Below is a small trained network, with its code and all its weights. Each question gives an input and a target symbol and asks what happens when units are switched off, that is, made to give their printed mean instead of their output.

import numpy as np


def w(rows, s, z=0):
    codes = np.array(rows[::2]) - 128.0
    scale = np.full(codes.shape[1], s)
    scale[-1] = z or s
    return codes * scale


def norm(h):
    return h / np.sqrt((h * h).mean(-1, keepdims=True) + 1e-5)


def f(y):
    return y / 2 * (1 + np.tanh(0.7978845608 * (y + 0.044715 * y**3)))


def softmax(a):
    e = np.exp(a - a.max(-1, keepdims=True))
    return e / e.sum(-1, keepdims=True)


def log_softmax(a):
    a = a - a.max(-1, keepdims=True)
    return a - np.log(np.exp(a).sum(-1, keepdims=True))


def net(x, mask):
    ids = ['ΛΠΨαβγζημξτφω'.index(c) for c in x.split()]
    T = len(ids)
    res = E[ids] + P[:T]
    u = 0
    for l in range(2):
        r = norm(res)
        for j in range(2):
            rows = slice(4 * j, 4 * j + 4)
            q, k, v = (r @ M[l][rows].T for M in (Q, K, V))
            z = softmax(np.where(np.tri(T) > 0, q @ k.T / 4**0.5, -1e9)) @ v
            o = O[l][rows]
            res = res + np.where(mask[u + j], z, o[:, -1]) @ o[:, :-1]
        u += 2
        y = f(norm(res) @ A[l][:, :-1].T + A[l][:, -1])
        res = res + np.where(mask[u : u + 4], y, B[l][:, -1]) @ B[l][:, :-1]
        u += 4
    return log_softmax(norm(res)[-1] @ U[:, :-1].T + U[:, -1])


Q, K, V, O, A, B = {}, {}, {}, {}, {}, {}
E = w([
[8,147,102,164,183,205,116],'Λ',
[168,159,120,178,69,59,53],'Π',
[140,154,94,238,161,177,158],'Ψ',
[64,130,71,184,124,169,13],'α',
[130,182,70,133,252,192,87],'β',
[99,59,64,105,227,97,104],'γ',
[77,148,129,57,65,105,11],'ζ',
[67,113,125,122,201,157,193],'η',
[110,77,130,52,125,64,101],'μ',
[158,148,189,47,95,24,143],'ξ',
[8,103,154,87,122,105,91],'τ',
[104,200,145,160,71,154,131],'φ',
[109,117,145,189,98,80,195],'ω',
],0.011)
P = w([
[77,173,99,130,188,53,121],'0',
[87,188,118,135,220,42,122],'1',
[75,151,80,130,151,70,142],'2',
[105,187,177,153,253,50,92],'3',
[94,115,232,189,186,118,81],'4',
[70,125,85,130,125,93,138],'5',
[79,66,80,126,61,159,132],'6',
[69,97,94,136,97,127,138],'7',
[83,46,192,179,89,177,97],'8',
[82,67,221,185,124,152,85],'9',
[87,14,94,141,18,192,142],'10',
[92,19,114,149,36,188,135],'11',
],0.004)
Q[0] = w([
[2,75,104,199,68,103,71],'0.h1',
[95,54,93,30,199,151,80],'0.h1',
[194,188,49,110,133,228,43],'0.h1',
[176,115,173,97,36,19,85],'0.h1',
[109,162,116,157,116,202,132],'0.h2',
[210,156,97,125,125,148,161],'0.h2',
[174,116,112,62,114,212,68],'0.h2',
[149,100,112,96,190,170,172],'0.h2',
],0.035)
K[0] = w([
[55,53,101,134,4,181,92],'0.h1',
[116,60,90,58,201,135,88],'0.h1',
[169,200,87,130,168,189,33],'0.h1',
[176,144,166,84,59,39,87],'0.h1',
[92,174,116,166,133,199,123],'0.h2',
[212,139,129,120,99,159,153],'0.h2',
[143,125,95,66,96,201,61],'0.h2',
[150,85,105,95,184,181,162],'0.h2',
],0.037)
V[0] = w([
[131,170,212,43,105,128,199],'0.h1',
[174,251,154,152,209,57,79],'0.h1',
[133,123,121,142,53,160,137],'0.h1',
[168,200,123,153,32,160,131],'0.h1',
[57,97,111,149,51,211,139],'0.h2',
[214,147,131,161,149,129,156],'0.h2',
[89,203,144,120,177,60,55],'0.h2',
[168,42,116,124,30,107,108],'0.h2',
],0.017)
O[0] = w([
[127,193,147,88,112,112,177,63],'0.h1',
[130,156,7,92,84,129,143,106],'0.h1',
[140,140,163,163,119,145,128,128],'0.h1',
[141,165,136,172,68,161,152,98],'0.h1',
[88,158,57,114,117,156,132,157],'0.h2',
[172,109,130,166,127,127,170,41],'0.h2',
[98,136,199,179,112,136,89,254],'0.h2',
[147,136,67,102,92,68,109,56],'0.h2',
],0.017,0.012)
A[0] = w([
[180,206,191,62,55,179,93,114],'0.n1',
[190,154,186,37,28,120,43,248],'0.n2',
[129,131,30,68,180,154,36,13],'0.n3',
[178,85,86,160,120,250,69,250],'0.n4',
],0.023,0.0013)
B[0] = w([
[53,168,102,196,151,179,129,203],'0.n1',
[155,160,132,176,252,154,110,206],'0.n2',
[109,170,33,110,32,151,166,210],'0.n3',
[138,159,145,209,224,141,122,248],'0.n4',
],0.019,0.015)
Q[1] = w([
[95,156,118,85,118,170,62],'1.h1',
[138,131,110,89,166,154,60],'1.h1',
[130,215,51,91,239,116,175],'1.h1',
[208,177,107,113,88,72,176],'1.h1',
[188,67,70,74,84,174,81],'1.h2',
[246,3,55,1,25,211,70],'1.h2',
[149,199,129,80,162,138,119],'1.h2',
[138,179,92,105,114,169,142],'1.h2',
],0.022)
K[1] = w([
[121,78,125,176,104,82,201],'1.h1',
[135,75,167,133,81,144,154],'1.h1',
[202,64,236,203,108,143,78],'1.h1',
[155,88,169,52,139,201,30],'1.h1',
[114,152,56,54,146,173,107],'1.h2',
[107,177,32,2,164,186,62],'1.h2',
[138,183,131,148,154,98,143],'1.h2',
[106,186,122,152,126,164,145],'1.h2',
],0.023)
V[1] = w([
[103,198,52,101,153,132,112],'1.h1',
[80,142,82,114,186,140,133],'1.h1',
[148,90,140,139,121,61,175],'1.h1',
[169,163,104,104,124,163,156],'1.h1',
[169,174,156,141,138,227,94],'1.h2',
[100,108,59,119,90,53,205],'1.h2',
[114,180,8,38,128,124,150],'1.h2',
[98,69,107,158,72,64,203],'1.h2',
],0.014)
O[1] = w([
[109,121,59,137,90,114,154,177],'1.h1',
[128,135,72,102,63,91,140,198],'1.h1',
[140,120,195,161,134,136,143,95],'1.h1',
[91,131,108,120,131,140,143,106],'1.h1',
[182,155,148,127,53,158,159,136],'1.h2',
[79,88,118,158,190,76,116,108],'1.h2',
[130,108,245,181,216,143,110,12],'1.h2',
[64,87,61,152,162,68,119,149],'1.h2',
],0.013,0.012)
A[1] = w([
[77,128,84,146,179,252,142,3],'1.n1',
[181,138,170,22,187,94,125,99],'1.n2',
[58,116,84,65,39,159,118,134],'1.n3',
[73,76,92,47,194,217,185,211],'1.n4',
],0.024,0.0059)
B[1] = w([
[149,40,180,5,109,73,119,253],'1.n1',
[193,121,177,129,32,43,94,160],'1.n2',
[113,61,203,197,195,116,126,199],'1.n3',
[123,231,64,187,124,107,202,194],'1.n4',
],0.02,0.021)
U = w([
[105,57,184,19,131,122,188,92],'Λ',
[182,184,46,200,97,155,75,104],'Π',
[228,77,144,128,183,190,149,166],'Ψ',
[123,11,87,116,72,178,52,75],'α',
[146,124,38,35,93,148,180,197],'β',
[73,159,13,136,169,91,113,248],'γ',
[99,161,127,26,136,177,32,118],'ζ',
[158,175,158,155,118,59,249,36],'η',
[183,128,159,99,65,51,74,205],'μ',
[154,244,158,78,200,140,146,67],'ξ',
[95,87,254,208,201,114,73,32],'τ',
[88,162,146,148,51,209,163,220],'φ',
[142,21,125,197,58,102,171,4],'ω',
],0.0087,0.003)

Each question gives the input, a string of symbols that net reads in full, and the target symbol t.
The units are the heads (4 rows each of Q, K, V and O) and the neurons (one row each of A and B). Each row of codes is followed by its name. A weight is (code - 128) times the scale printed after its matrix; where a second scale follows, it is the last column's (O, A, B and U).
mask holds one flag per unit, layer by layer, with each layer's heads first. A switched-off unit (its flag False) gives its mean, the last column of its rows in O or B, instead of its output. The means were averaged over made-up inputs and are rounded, as every weight is.
A unit's drop is (log p(t) with every unit on - log p(t) with that unit switched off) / (log p(t) with every unit on - log p(t) with every unit switched off).
The circuit of an input: a set's keep is (log p(t) with only the set's units on - log p(t) with every unit switched off) / (log p(t) with every unit on - log p(t) with every unit switched off). Starting from all 12 units, units are removed one at a time, each time the one whose removal leaves the highest keep (on an exact tie, the one counted first), for as long as the keep stays at least 0.8.
units of the circuit, in order: the units of the circuit, biggest drop first
top k neurons: the k neurons with the biggest drops, biggest first
top k neurons in layer l: the k neurons of layer l with the biggest drops, biggest first
drop when u is switched off: that unit's drop, to one decimal
input φ τ η ω μ Ψ ξ η α Λ, target γ: top neuron -> [0.n3]
input Π φ φ μ ζ Λ μ η Λ ξ ω, target γ: top 3 neurons -> [0.n3; 0.n2; 0.n1]
input μ ζ Ψ μ μ τ β, target β: units of the circuit, in order -> [0.h1; 0.n3]
input γ ω Λ Ψ μ μ φ Ψ φ β, target γ: units of the circuit, in order -> [0.n4; 0.h1; 0.n3; 1.h2]
input φ Ψ ζ μ Π ω φ τ Ψ β, target γ: units of the circuit, in order -> [0.h1; 0.n3; 1.h2]
input η η μ ω φ μ ζ Π Λ, target γ: top 2 neurons in layer 1 -> [1.n4; 1.n3]
input ω γ φ γ φ Λ α Ψ μ, target γ: units of the circuit, in order -> [0.h2; 1.n1]
input μ γ ζ ω α, target γ: units of the circuit, in order -> [0.n3; 0.h2]
input μ α Ψ ω, target γ: top 4 neurons -> [0.n2; 0.n4; 0.n3; 1.n1]
input η φ φ ξ Λ Π φ φ α, target α: units of the circuit, in order -> [0.h1; 1.n1; 0.h2]
input α ζ μ φ γ Ψ φ η Ψ Ψ, target Ψ: units of the circuit, in order -> [0.h2; 0.n4; 1.h2; 1.n1]
input γ ζ Λ μ ξ, target ξ: units of the circuit, in order -> [0.h1; 0.n2; 0.h2]
input τ Ψ φ α φ Ψ μ, target μ: units of the circuit, in order -> [0.h2; 0.h1; 1.h2]
input μ μ φ ω ζ, target γ: units of the circuit, in order -> [0.h1]
input ζ β φ ω φ φ τ, target γ: top 4 neurons -> [0.n3; 0.n2; 0.n4; 0.n1]
input Π γ Ψ γ μ ξ, target ξ: top 2 neurons -> [0.n2; 0.n1]
input φ ω Π η, target γ: top 3 neurons -> [0.n3; 0.n2; 0.n4]
input φ μ φ ζ γ Ψ ω β ω φ, target φ: top 2 neurons -> [0.n3; 1.n3]
input μ ω Λ Ψ φ, target γ: top 3 neurons in layer 0 -> [0.n4; 0.n3; 0.n2]
input Ψ μ ω Λ φ γ φ μ ζ, target γ: units of the circuit, in order -> [0.h2]
input γ ω φ τ α γ φ Π, target γ: top 3 neurons -> [0.n1; 0.n2; 0.n3]
input Π γ α α Ψ ω φ Ψ η, target γ: top 4 neurons -> [0.n2; 0.n3; 0.n4; 0.n1]
input ζ φ α φ ω τ φ Λ α φ ξ Π, target γ: top 4 neurons -> [0.n1; 0.n2; 0.n4; 0.n3]
input φ φ α Λ β μ φ φ φ μ Ψ, target Ψ: top 3 neurons -> [0.n4; 1.n1; 1.n4]
input φ Ψ Ψ Ψ φ φ η, target η: top 3 neurons in layer 1 -> [1.n4; 1.n3; 1.n2]
input Ψ φ φ Π Π Ψ η ω ξ, target γ: drop when 1.h2 is switched off -> 0.6
input η τ μ ζ μ Ψ Π μ γ, target γ: drop when 1.h2 is switched off -> 0.2
input ω τ Λ μ μ ξ γ Π Λ Ψ, target γ: drop when 1.n3 is switched off -> 0.2
input ξ φ ω β γ μ τ ζ α, target γ: drop when 0.n3 is switched off -> 3.9
